Here is a tiny trained network, its code and every weight. The questions are about switching its units off for an input and a target symbol, where a switched-off unit gives its printed mean instead of its output.

import numpy as np


def w(rows, s, z=0):
    codes = np.array(rows[::2]) - 128.0
    scale = np.full(codes.shape[1], s)
    scale[-1] = z or s
    return codes * scale


def norm(h):
    return h / np.sqrt((h * h).mean(-1, keepdims=True) + 1e-5)


def f(y):
    return y / 2 * (1 + np.tanh(0.7978845608 * (y + 0.044715 * y**3)))


def softmax(a):
    e = np.exp(a - a.max(-1, keepdims=True))
    return e / e.sum(-1, keepdims=True)


def log_softmax(a):
    a = a - a.max(-1, keepdims=True)
    return a - np.log(np.exp(a).sum(-1, keepdims=True))


def net(x, mask):
    ids = ['βδεπτω'.index(c) for c in x.split()]
    T = len(ids)
    res = E[ids] + P[:T]
    q, k, v = (norm(res) @ M[0].T for M in (Q, K, V))
    z = softmax(np.where(np.tri(T) > 0, q @ k.T / 2**0.5, -1e9)) @ v
    res = res + np.where(mask[0], z, O[0][:, -1]) @ O[0][:, :-1]
    y = f(norm(res) @ A[0][:, :-1].T + A[0][:, -1])
    res = res + np.where(mask[1:9], y, B[0][:, -1]) @ B[0][:, :-1]
    return log_softmax(norm(res)[-1] @ U[:, :-1].T + U[:, -1])


Q, K, V, O, A, B = {}, {}, {}, {}, {}, {}
E = w([
[8,70,98],'β',
[10,81,105],'δ',
[14,92,114],'ε',
[171,218,151],'π',
[132,220,160],'τ',
[163,222,154],'ω',
],0.014)
P = w([
[142,101,121],'0',
[51,108,151],'1',
[162,108,160],'2',
[61,119,159],'3',
[142,131,91],'4',
[42,170,61],'5',
[174,78,161],'6',
[66,102,198],'7',
[172,80,195],'8',
[47,144,147],'9',
[143,137,72],'10',
[91,181,44],'11',
[180,93,162],'12',
[36,100,252],'13',
],0.02)
Q[0] = w([
[60,100,252],'h0',
[198,63,207],'h0',
],0.03)
K[0] = w([
[181,109,3],'h0',
[57,228,42],'h0',
],0.027)
V[0] = w([
[202,154,144],'h0',
[226,67,6],'h0',
],0.019)
O[0] = w([
[99,22,78,100],'h0',
[106,111,2,2],'h0',
],0.015,0.0073)
A[0] = w([
[57,155,76,254],'n0',
[91,100,152,128],'n1',
[112,101,78,52],'n2',
[171,103,139,84],'n3',
[189,59,202,211],'n4',
[137,85,254,97],'n5',
[140,52,209,149],'n6',
[89,104,165,73],'n7',
],0.025,0.0062)
B[0] = w([
[132,105,203,175],'n0',
[154,177,50,170],'n1',
[175,91,100,140],'n2',
[140,165,138,128],'n3',
[182,219,202,207],'n4',
[97,31,2,251],'n5',
[160,219,150,213],'n6',
[143,193,92,165],'n7',
],0.038,0.018)
U = w([
[81,171,248,4],'β',
[18,136,174,137],'δ',
[29,125,64,20],'ε',
[206,65,154,157],'π',
[115,204,51,130],'τ',
[198,165,158,239],'ω',
],0.016,0.0027)

Each question gives the input, a string of symbols that net reads in full, and the target symbol t.
The units are the heads (2 rows each of Q, K, V and O) and the neurons (one row each of A and B). Each row of codes is followed by its name. A weight is (code - 128) times the scale printed after its matrix; where a second scale follows, it is the last column's (O, A, B and U).
mask holds one flag per unit, heads first, then neurons. A switched-off unit (its flag False) gives its mean, the last column of its rows in O or B, instead of its output. The means were averaged over made-up inputs and are rounded, as every weight is.
A unit's drop is (log p(t) with every unit on - log p(t) with that unit switched off) / (log p(t) with every unit on - log p(t) with every unit switched off).
The circuit of an input: a set's keep is (log p(t) with only the set's units on - log p(t) with every unit switched off) / (log p(t) with every unit on - log p(t) with every unit switched off). Starting from all 9 units, units are removed one at a time, each time the one whose removal leaves the highest keep (on an exact tie, the one counted first), for as long as the keep stays at least 0.8.
circuit, biggest first: the units of the circuit, biggest drop first
unit that matters most: the unit with the biggest drop
k most important neurons: the k neurons with the biggest drops, biggest first
input ω τ β, target ω: circuit, biggest first => (n5 h0)
input δ ε ω ω π τ ε δ π β, target ε: circuit, biggest first => (n4)
input ε β ε, target ε: circuit, biggest first => (h0 n6 n4 n1)
input ε δ δ ε δ π ω ω ε δ β π, target ε: circuit, biggest first => (n4 n6)
input π τ ε, target π: circuit, biggest first => (h0 n2 n0)
input τ ω ω ω δ, target ω: circuit, biggest first => (h0 n5)
input ε τ δ β ω δ β τ ω ε ε ω β τ, target ε: circuit, biggest first => (n4 h0 n6)
input τ ω ε δ ε β β ω, target ε: circuit, biggest first => (n4 n6 h0)
input ε β ε β, target ε: circuit, biggest first => (n4 h0 n6)
input π ε ω ω δ β ε τ ε β ω β τ β, target ω: circuit, biggest first => (n5 h0 n2)
input ε τ δ ε ε ω ε τ, target ε: circuit, biggest first => (n4 n6 h0)
input ω ω π π τ π ω β τ π, target ω: circuit, biggest first => (h0 n5 n2)
input δ τ ω τ τ π, target ω: 3 most important neurons => (n5 n0 n1)
input ε ε δ β δ ε τ τ β δ τ δ, target β: circuit, biggest first => (n0)
input π ω β ε, target π: 3 most important neurons => (n2 n0 n4)
input ε β ω τ ω ω, target ω: 4 most important neurons => (n5 n0 n1 n2)
input ε τ β δ π τ ω π τ ε, target ω: 2 most important neurons => (n5 n0)
input π τ τ ω π ε δ, target π: 3 most important neurons => (n2 n4 n6)
input ε ε ω β δ ε τ π, target δ: 4 most important neurons => (n1 n4 n6 n5)
input β δ τ τ, target β: 2 most important neurons => (n5 n1)
input ω ε δ τ β τ ε ε, target β: unit that matters most => h0
input ω τ δ, target ω: 2 most important neurons => (n5 n2)
input τ ε π β ω τ δ ω τ τ, target δ: 4 most important neurons => (n4 n6 n5 n1)
input π ε τ β, target π: 4 most important neurons => (n2 n0 n4 n5)
input τ ε δ τ β β, target δ: 3 most important neurons => (n4 n5 n6)
